Below are the code and all the weights of a small trained network. Each question names an input and a class and asks about switching units off, where a switched-off unit gives its printed mean instead of its output.

import numpy as np


def w(rows, s, z=0):
    codes = np.array(rows[::2]) - 128.0
    scale = np.full(codes.shape[1], s)
    scale[-1] = z or s
    return codes * scale


def norm(h):
    return h / np.sqrt((h * h).mean(-1, keepdims=True) + 1e-5)


def f(y):
    return y / 2 * (1 + np.tanh(0.7978845608 * (y + 0.044715 * y**3)))


def log_softmax(a):
    a = a - a.max(-1, keepdims=True)
    return a - np.log(np.exp(a).sum(-1, keepdims=True))


def net(x, mask):
    res = np.array(x, float).reshape(1, 4) / 4 @ E
    u = 0
    for l in range(2):
        y = f(norm(res) @ A[l][:, :-1].T + A[l][:, -1])
        res = res + np.where(mask[u : u + 15], y, B[l][:, -1]) @ B[l][:, :-1]
        u += 15
    return log_softmax(norm(res)[-1] @ U[:, :-1].T + U[:, -1])


A, B = {}, {}
E = w([
[82,139,152,138,108,61,93,87,182,62,127],'x0',
[135,113,31,191,147,123,114,253,217,108,153],'x1',
[152,210,82,162,172,109,80,97,79,113,117],'x2',
[110,214,94,81,106,141,196,142,148,106,99],'x3',
],0.0054)
A[0] = w([
[66,74,130,97,74,109,130,122,178,139,144,19],'L0N0',
[141,107,74,204,159,201,149,149,249,119,145,68],'L0N1',
[165,85,191,62,121,117,152,93,105,121,52,123],'L0N2',
[195,65,131,136,210,121,51,65,136,167,227,87],'L0N3',
[81,37,180,101,85,213,149,144,183,161,246,43],'L0N4',
[129,201,140,26,169,162,152,190,139,106,74,16],'L0N5',
[56,131,209,201,113,102,154,111,217,88,124,119],'L0N6',
[79,137,94,2,88,216,201,130,193,75,93,33],'L0N7',
[149,191,101,177,182,163,12,117,58,79,170,11],'L0N8',
[151,109,144,128,107,123,183,60,133,162,71,167],'L0N9',
[107,235,66,156,155,142,187,118,80,40,135,42],'L0N10',
[44,146,174,146,125,48,112,134,164,62,98,21],'L0N11',
[194,39,177,200,68,163,106,104,149,132,166,2],'L0N12',
[84,78,137,75,102,133,193,143,195,140,108,84],'L0N13',
[168,102,163,181,196,234,253,201,72,184,116,127],'L0N14',
],0.0062,0.0019)
B[0] = w([
[144,176,147,121,133,141,84,176,95,43,138,171],'L0N0',
[89,192,95,26,171,120,179,68,171,136,51,253],'L0N1',
[85,162,77,118,188,101,126,148,164,99,90,219],'L0N2',
[190,134,131,184,107,66,215,76,223,177,163,204],'L0N3',
[135,218,159,147,163,196,94,230,110,48,115,242],'L0N4',
[176,40,164,201,87,43,90,106,192,176,183,188],'L0N5',
[117,137,61,114,165,133,138,92,36,112,196,217],'L0N6',
[220,83,162,220,152,103,120,111,183,149,155,244],'L0N7',
[114,155,232,111,121,226,117,255,116,56,143,207],'L0N8',
[76,179,126,99,150,118,107,123,133,158,83,188],'L0N9',
[186,98,222,160,141,125,117,154,162,111,173,226],'L0N10',
[177,68,43,136,69,110,136,119,34,138,156,201],'L0N11',
[208,120,157,166,88,88,160,90,221,178,156,185],'L0N12',
[170,180,192,162,140,161,87,142,93,126,120,207],'L0N13',
[88,114,58,133,78,73,83,89,43,46,176,254],'L0N14',
],0.0066,0.0047)
A[1] = w([
[25,123,166,112,177,107,123,93,101,221,63,3],'L1N0',
[73,73,12,97,16,172,122,82,47,93,174,137],'L1N1',
[45,58,76,88,233,91,125,147,189,147,12,40],'L1N2',
[50,108,192,114,131,124,88,38,117,140,42,37],'L1N3',
[118,151,217,153,167,177,69,194,125,119,135,86],'L1N4',
[119,74,73,156,42,137,127,197,53,185,114,84],'L1N5',
[206,117,158,163,103,59,197,89,197,210,111,100],'L1N6',
[115,141,229,79,122,254,132,178,130,71,108,66],'L1N7',
[88,30,120,167,126,171,129,138,187,185,148,23],'L1N8',
[71,123,159,81,164,115,90,85,120,183,64,103],'L1N9',
[187,190,91,69,161,128,174,101,169,113,157,174],'L1N10',
[74,88,36,117,64,98,113,130,13,128,181,81],'L1N11',
[38,187,88,47,226,156,170,65,180,173,13,173],'L1N12',
[145,63,151,183,160,127,150,114,184,177,124,30],'L1N13',
[136,129,106,177,177,103,149,150,132,97,118,170],'L1N14',
],0.0073,0.0038)
B[1] = w([
[73,165,71,74,87,107,149,217,190,154,107,153],'L1N0',
[124,85,112,126,165,48,149,33,71,42,129,217],'L1N1',
[75,196,44,26,55,207,116,214,233,189,81,157],'L1N2',
[160,197,56,88,178,128,147,213,135,153,128,173],'L1N3',
[100,153,131,74,123,181,115,173,87,67,65,232],'L1N4',
[176,160,83,110,164,46,229,129,74,80,206,129],'L1N5',
[203,93,147,155,68,207,175,93,181,164,198,239],'L1N6',
[105,96,209,172,162,170,48,140,43,83,131,213],'L1N7',
[254,154,147,136,61,126,126,99,159,152,128,119],'L1N8',
[134,139,105,140,102,162,148,185,179,126,138,160],'L1N9',
[115,101,173,154,105,168,166,95,76,178,122,255],'L1N10',
[109,69,57,140,145,77,172,57,133,47,152,211],'L1N11',
[93,47,41,99,55,191,60,86,178,191,104,248],'L1N12',
[173,124,145,162,63,153,159,50,146,99,208,154],'L1N13',
[120,150,126,57,108,91,102,92,121,151,123,225],'L1N14',
],0.0089,0.0053)
U = w([
[118,221,248,112,162,199,91,238,64,47,93,157],'0',
[218,158,200,180,61,152,215,100,199,176,204,117],'1',
[104,131,46,95,159,20,184,69,65,37,154,118],'2',
[57,151,39,2,64,172,109,208,221,222,41,119],'3',
[130,85,155,120,92,193,110,73,105,87,123,187],'4',
[87,88,184,201,232,44,92,139,159,246,13,2],'5',
[73,78,196,190,207,63,74,115,215,193,9,2],'6',
],0.0093,0.0068)

Each question gives the input, the list of numbers given to net, and the class t.
The units are the neurons (one row each of A and B). Each row of codes is followed by its name. A weight is (code - 128) times the scale printed after its matrix; where a second scale follows, it is the last column's (A, B and U).
mask holds one flag per neuron, layer by layer. A switched-off neuron (its flag False) gives its mean, the last column of its row in B, instead of its output. The means were averaged over made-up inputs and are rounded, as every weight is.
A unit's drop is (log p(t) with every unit on - log p(t) with that unit switched off) / (log p(t) with every unit on - log p(t) with every unit switched off).
The circuit of an input: a set's keep is (log p(t) with only the set's units on - log p(t) with every unit switched off) / (log p(t) with every unit on - log p(t) with every unit switched off). Starting from the 12 units with the biggest drops (on a tie, the unit counted first), units are removed one at a time, each time the one whose removal leaves the highest keep (on an exact tie, the one counted first), for as long as the keep stays at least 0.8.
circuit, biggest first: the units of the circuit, biggest drop first
unit that matters most: the unit with the biggest drop
k most important neurons: the k neurons with the biggest drops, biggest first
k most important neurons of layer l: the k neurons of layer l with the biggest drops, biggest first
drop when u is switched off: that unit's drop, to one decimal
input [3,-8,1,8], class 1: unit that matters most -> L0N7
input [8,8,-7,-7], class 2: circuit, biggest first -> (L0N6; L1N6)
input [8,2,-6,-4], class 2: 2 most important neurons of layer 0 -> (L0N6; L0N11)
input [-5,-6,-7,-7], class 0: 4 most important neurons of layer 0 -> (L0N4; L0N7; L0N5; L0N1)
input [3,-4,-3,2], class 3: 3 most important neurons of layer 0 -> (L0N14; L0N2; L0N9)
input [-7,8,0,-7], class 3: 2 most important neurons -> (L0N1; L0N11)
input [-7,3,0,-7], class 1: 3 most important neurons -> (L0N3; L0N12; L0N6)
input [-2,6,-5,-3], class 3: 4 most important neurons -> (L0N1; L0N8; L0N10; L1N12)
input [7,8,0,-3], class 3: circuit, biggest first -> (L0N1; L1N2)
input [5,8,-8,-5], class 0: 2 most important neurons -> (L0N4; L0N0)
input [6,-7,-1,3], class 3: 2 most important neurons of layer 0 -> (L0N14; L0N2)
input [-1,8,7,3], class 3: 3 most important neurons of layer 0 -> (L0N1; L0N4; L0N13)
input [5,8,6,-8], class 1: 2 most important neurons -> (L0N3; L0N4)
input [3,8,-4,-7], class 3: 3 most important neurons -> (L0N1; L0N7; L0N10)
input [-7,5,0,3], class 2: circuit, biggest first -> (L0N14)
input [-1,-8,-5,-8], class 1: circuit, biggest first -> (L0N3; L1N6)
input [8,6,7,8], class 1: 2 most important neurons -> (L0N10; L0N14)
input [-6,2,-6,2], class 0: 2 most important neurons of layer 0 -> (L0N4; L0N13)
input [7,-6,-6,-1], class 2: 2 most important neurons -> (L0N6; L0N11)
input [-5,0,-5,7], class 1: circuit, biggest first -> (L0N7)
input [7,-6,2,0], class 2: 2 most important neurons -> (L0N11; L0N1)
input [5,0,7,7], class 0: 4 most important neurons -> (L0N8; L0N10; L0N3; L0N12)
input [-3,-6,-1,-6], class 1: 2 most important neurons -> (L0N3; L0N12)
input [-5,0,-5,-8], class 1: 2 most important neurons -> (L0N3; L0N12)
input [-7,7,-3,4], class 2: 3 most important neurons of layer 0 -> (L0N14; L0N2; L0N9)
input [-3,-6,-7,-1], class 0: 2 most important neurons -> (L0N4; L0N1)
input [-8,8,1,-5], class 2: unit that matters most -> L0N14
input [-3,5,-2,-4], class 3: 2 most important neurons -> (L0N1; L0N7)
input [6,-3,-8,-1], class 0: drop when L0N4 is switched off -> 0.2
input [-8,0,-1,4], class 2: drop when L0N14 is switched off -> 2.3
